Here is a tiny trained network, its code and every weight. The questions are about switching its units off for an input and a class, where a switched-off unit gives its printed mean instead of its output.

import numpy as np


def w(rows, s, z=0):
    codes = np.array(rows[::2]) - 128.0
    scale = np.full(codes.shape[1], s)
    scale[-1] = z or s
    return codes * scale


def f(y):
    return np.maximum(y, 0)


def log_softmax(a):
    a = a - a.max(-1, keepdims=True)
    return a - np.log(np.exp(a).sum(-1, keepdims=True))


def net(x, mask):
    res = np.array(x, float).reshape(1, 3) / 4 @ E
    y = f(res @ A[0][:, :-1].T + A[0][:, -1])
    res = res + np.where(mask, y, B[0][:, -1]) @ B[0][:, :-1]
    return log_softmax(res[-1] @ U[:, :-1].T + U[:, -1])


A, B = {}, {}
E = w([
[14,26,244,35],'x0',
[17,25,16,242],'x1',
[11,254,181,192],'x2',
],0.0053)
A[0] = w([
[31,214,156,135,36],'n1',
[207,226,195,32,12],'n2',
[254,227,3,234,234],'n3',
[32,41,36,252,51],'n4',
[222,218,13,200,198],'n5',
[56,89,225,22,209],'n6',
[117,147,225,18,139],'n7',
[240,25,65,78,227],'n8',
[211,231,177,63,41],'n9',
[26,62,29,235,140],'n10',
[51,218,152,160,29],'n11',
[27,198,166,126,63],'n12',
[183,226,217,53,1],'n13',
[37,230,162,159,24],'n14',
[53,243,140,165,41],'n15',
[66,244,123,165,67],'n16',
],0.0058,0.0027)
B[0] = w([
[239,17,146,9,164],'n1',
[51,204,7,6,189],'n2',
[6,65,247,115,254],'n3',
[48,200,9,14,200],'n4',
[24,74,240,130,228],'n5',
[37,104,194,121,209],'n6',
[15,197,143,66,191],'n7',
[228,28,169,4,215],'n8',
[32,223,18,7,186],'n9',
[29,222,19,13,209],'n10',
[237,9,102,22,163],'n11',
[210,11,178,13,165],'n12',
[42,216,6,17,182],'n13',
[245,15,113,15,169],'n14',
[241,12,154,19,171],'n15',
[228,3,184,9,172],'n16',
],0.005,0.0081)
U = w([
[43,217,9,49,79],'0',
[239,6,128,41,130],'1',
[17,110,230,123,229],'2',
[112,192,172,176,233],'3',
[218,213,68,224,2],'4',
[222,222,61,243,2],'5',
[235,225,57,239,2],'6',
[236,221,56,253,2],'7',
],0.0055,0.0046)

Each question gives the input, the list of numbers given to net, and the class t.
The units are the neurons (one row each of A and B). Each row of codes is followed by its name. A weight is (code - 128) times the scale printed after its matrix; where a second scale follows, it is the last column's (A, B and U).
mask holds one flag per neuron, in row order. A switched-off neuron (its flag False) gives its mean, the last column of its row in B, instead of its output. The means were averaged over made-up inputs and are rounded, as every weight is.
A unit's drop is (log p(t) with every unit on - log p(t) with that unit switched off) / (log p(t) with every unit on - log p(t) with every unit switched off).
The circuit of an input: a set's keep is (log p(t) with only the set's units on - log p(t) with every unit switched off) / (log p(t) with every unit on - log p(t) with every unit switched off). Starting from the 12 units with the biggest drops (on a tie, the unit counted first), units are removed one at a time, each time the one whose removal leaves the highest keep (on an exact tie, the one counted first), for as long as the keep stays at least 0.8.
units of the circuit, in order: the units of the circuit, biggest drop first
most important unit: the unit with the biggest drop
top k neurons: the k neurons with the biggest drops, biggest first
drop when u is switched off: that unit's drop, to one decimal
input [6,-7,3], class 0: units of the circuit, in order -> n13; n2
input [-6,-3,-4], class 2: units of the circuit, in order -> n3; n5
input [-6,-7,-4], class 0: top neuron -> n9
input [-6,1,0], class 2: units of the circuit, in order -> n3; n5
input [-7,6,8], class 1: top 2 neurons -> n16; n15
input [2,-3,0], class 3: top 3 neurons -> n10; n4; n3
input [-8,-4,-5], class 2: top 2 neurons -> n3; n5
input [-6,0,4], class 2: top 3 neurons -> n3; n5; n8
input [7,-8,6], class 0: top 2 neurons -> n13; n2
input [-8,-8,-7], class 0: top 3 neurons -> n9; n2; n13
input [2,-7,3], class 0: drop when n13 is switched off -> 0.1
input [-4,-8,-3], class 0: drop when n8 is switched off -> 0.0
input [-3,-2,0], class 3: drop when n16 is switched off -> 0.1
input [7,7,8], class 1: drop when n12 is switched off -> 0.2
input [8,8,6], class 0: most important unit -> n10
